Below is a small trained network, with its code and all its weights. Each question gives an input and a class and asks what happens when units are switched off, that is, made to give their printed mean instead of their output.

import numpy as np


def w(rows, s, z=0):
    codes = np.array(rows[::2]) - 128.0
    scale = np.full(codes.shape[1], s)
    scale[-1] = z or s
    return codes * scale


def norm(h):
    return h / np.sqrt((h * h).mean(-1, keepdims=True) + 1e-5)


def f(y):
    return y / 2 * (1 + np.tanh(0.7978845608 * (y + 0.044715 * y**3)))


def log_softmax(a):
    a = a - a.max(-1, keepdims=True)
    return a - np.log(np.exp(a).sum(-1, keepdims=True))


def net(x, mask):
    res = np.array(x, float).reshape(1, 6) / 4 @ E
    u = 0
    for l in range(3):
        y = f(norm(res) @ A[l][:, :-1].T + A[l][:, -1])
        res = res + np.where(mask[u : u + 7], y, B[l][:, -1]) @ B[l][:, :-1]
        u += 7
    return log_softmax(norm(res)[-1] @ U[:, :-1].T + U[:, -1])


A, B = {}, {}
E = w([
[64,78,237,215,104,212,205],'x0',
[108,151,140,95,206,148,68],'x1',
[157,88,100,243,106,75,24],'x2',
[174,195,111,49,170,130,254],'x3',
[133,170,96,243,104,130,95],'x4',
[143,116,48,152,198,149,165],'x5',
],0.0047)
A[0] = w([
[122,169,156,169,67,121,204,5],'0.n0',
[106,113,145,56,119,115,90,39],'0.n1',
[255,62,79,167,76,37,112,128],'0.n2',
[111,115,162,66,35,120,35,120],'0.n3',
[107,180,100,53,208,93,115,70],'0.n4',
[202,223,86,69,185,146,94,129],'0.n5',
[145,150,180,61,147,75,151,38],'0.n6',
],0.0062,0.003)
B[0] = w([
[254,180,139,152,164,132,194,148],'0.n0',
[107,152,162,155,115,127,212,129],'0.n1',
[161,136,75,186,139,64,97,254],'0.n2',
[15,80,172,160,123,215,114,204],'0.n3',
[182,143,77,107,125,31,106,184],'0.n4',
[145,39,45,162,106,124,105,220],'0.n5',
[33,123,127,81,118,144,170,149],'0.n6',
],0.0069,0.0035)
A[1] = w([
[194,173,1,137,148,50,77,112],'1.n0',
[170,97,67,70,168,188,137,155],'1.n1',
[190,182,112,8,135,216,137,1],'1.n2',
[70,90,199,218,104,163,84,192],'1.n3',
[86,69,169,148,137,166,29,80],'1.n4',
[157,145,249,112,97,143,228,193],'1.n5',
[188,143,201,233,27,230,224,109],'1.n6',
],0.0063,0.0034)
B[1] = w([
[162,34,32,254,15,98,146,253],'1.n0',
[17,113,122,150,94,106,131,164],'1.n1',
[129,29,119,75,79,114,114,143],'1.n2',
[125,74,121,162,37,150,85,238],'1.n3',
[92,116,199,122,26,223,88,182],'1.n4',
[168,227,121,119,235,83,134,217],'1.n5',
[156,244,141,218,114,43,165,226],'1.n6',
],0.0064,0.006)
A[2] = w([
[161,223,162,123,163,81,95,106],'2.n0',
[37,54,162,160,103,159,77,111],'2.n1',
[248,145,71,43,254,171,139,94],'2.n2',
[143,173,26,65,218,128,99,2],'2.n3',
[56,117,179,23,205,58,178,150],'2.n4',
[233,36,12,130,205,150,111,42],'2.n5',
[171,170,167,85,165,103,40,151],'2.n6',
],0.0062,0.0022)
B[2] = w([
[104,103,160,161,154,115,115,166],'2.n0',
[43,161,162,156,84,202,137,254],'2.n1',
[75,30,123,107,3,132,64,168],'2.n2',
[117,56,78,175,42,121,66,133],'2.n3',
[62,86,50,69,214,162,209,210],'2.n4',
[140,179,105,215,15,87,72,232],'2.n5',
[130,79,151,176,22,169,128,112],'2.n6',
],0.0071,0.0034)
U = w([
[35,91,255,179,38,224,37,198],'0',
[53,96,113,39,187,133,208,181],'1',
[180,119,214,78,173,150,59,3],'2',
[177,77,51,226,29,43,77,252],'3',
[165,226,207,191,199,53,223,167],'4',
],0.0088,0.0045)

Each question gives the input, the list of numbers given to net, and the class t.
The units are the neurons (one row each of A and B). Each row of codes is followed by its name. A weight is (code - 128) times the scale printed after its matrix; where a second scale follows, it is the last column's (A, B and U).
mask holds one flag per neuron, layer by layer. A switched-off neuron (its flag False) gives its mean, the last column of its row in B, instead of its output. The means were averaged over made-up inputs and are rounded, as every weight is.
A unit's drop is (log p(t) with every unit on - log p(t) with that unit switched off) / (log p(t) with every unit on - log p(t) with every unit switched off).
The circuit of an input: a set's keep is (log p(t) with only the set's units on - log p(t) with every unit switched off) / (log p(t) with every unit on - log p(t) with every unit switched off). Starting from the 12 units with the biggest drops (on a tie, the unit counted first), units are removed one at a time, each time the one whose removal leaves the highest keep (on an exact tie, the one counted first), for as long as the keep stays at least 0.8.
units of the circuit, in order: the units of the circuit, biggest drop first
top k neurons: the k neurons with the biggest drops, biggest first
top k neurons in layer l: the k neurons of layer l with the biggest drops, biggest first
drop when u is switched off: that unit's drop, to one decimal
input [5,4,-7,-4,-3,-2], class 4: units of the circuit, in order	(1.n5; 0.n5)
input [-6,4,-2,-4,-5,-6], class 0: units of the circuit, in order	(0.n3)
input [6,4,-4,-1,1,-6], class 4: units of the circuit, in order	(1.n5; 1.n6)
input [5,-6,0,-2,3,-7], class 4: units of the circuit, in order	(1.n6; 0.n0; 1.n0)
input [-7,-7,7,-4,-8,-4], class 0: units of the circuit, in order	(0.n3; 1.n4)
input [-1,8,0,-4,8,3], class 0: units of the circuit, in order	(0.n2; 1.n4; 1.n6)
input [6,-1,0,8,-4,8], class 1: top 3 neurons	(1.n0; 2.n2; 2.n4)
input [0,-5,3,4,-5,-3], class 4: top 3 neurons	(0.n0; 0.n4; 1.n2)
input [3,4,-8,-2,1,-4], class 1: top 2 neurons	(2.n4; 1.n0)
input [7,-1,-3,4,0,5], class 4: drop when 1.n6 is switched off	0.4
input [5,-7,-5,-4,5,5], class 4: drop when 2.n5 is switched off	0.0
input [-3,-1,1,-3,1,-2], class 0: drop when 0.n3 is switched off	1.0
input [-1,2,8,-4,4,-4], class 0: drop when 1.n4 is switched off	0.1
input [-7,4,0,-1,-2,-7], class 0: top neuron in layer 2	(2.n1)
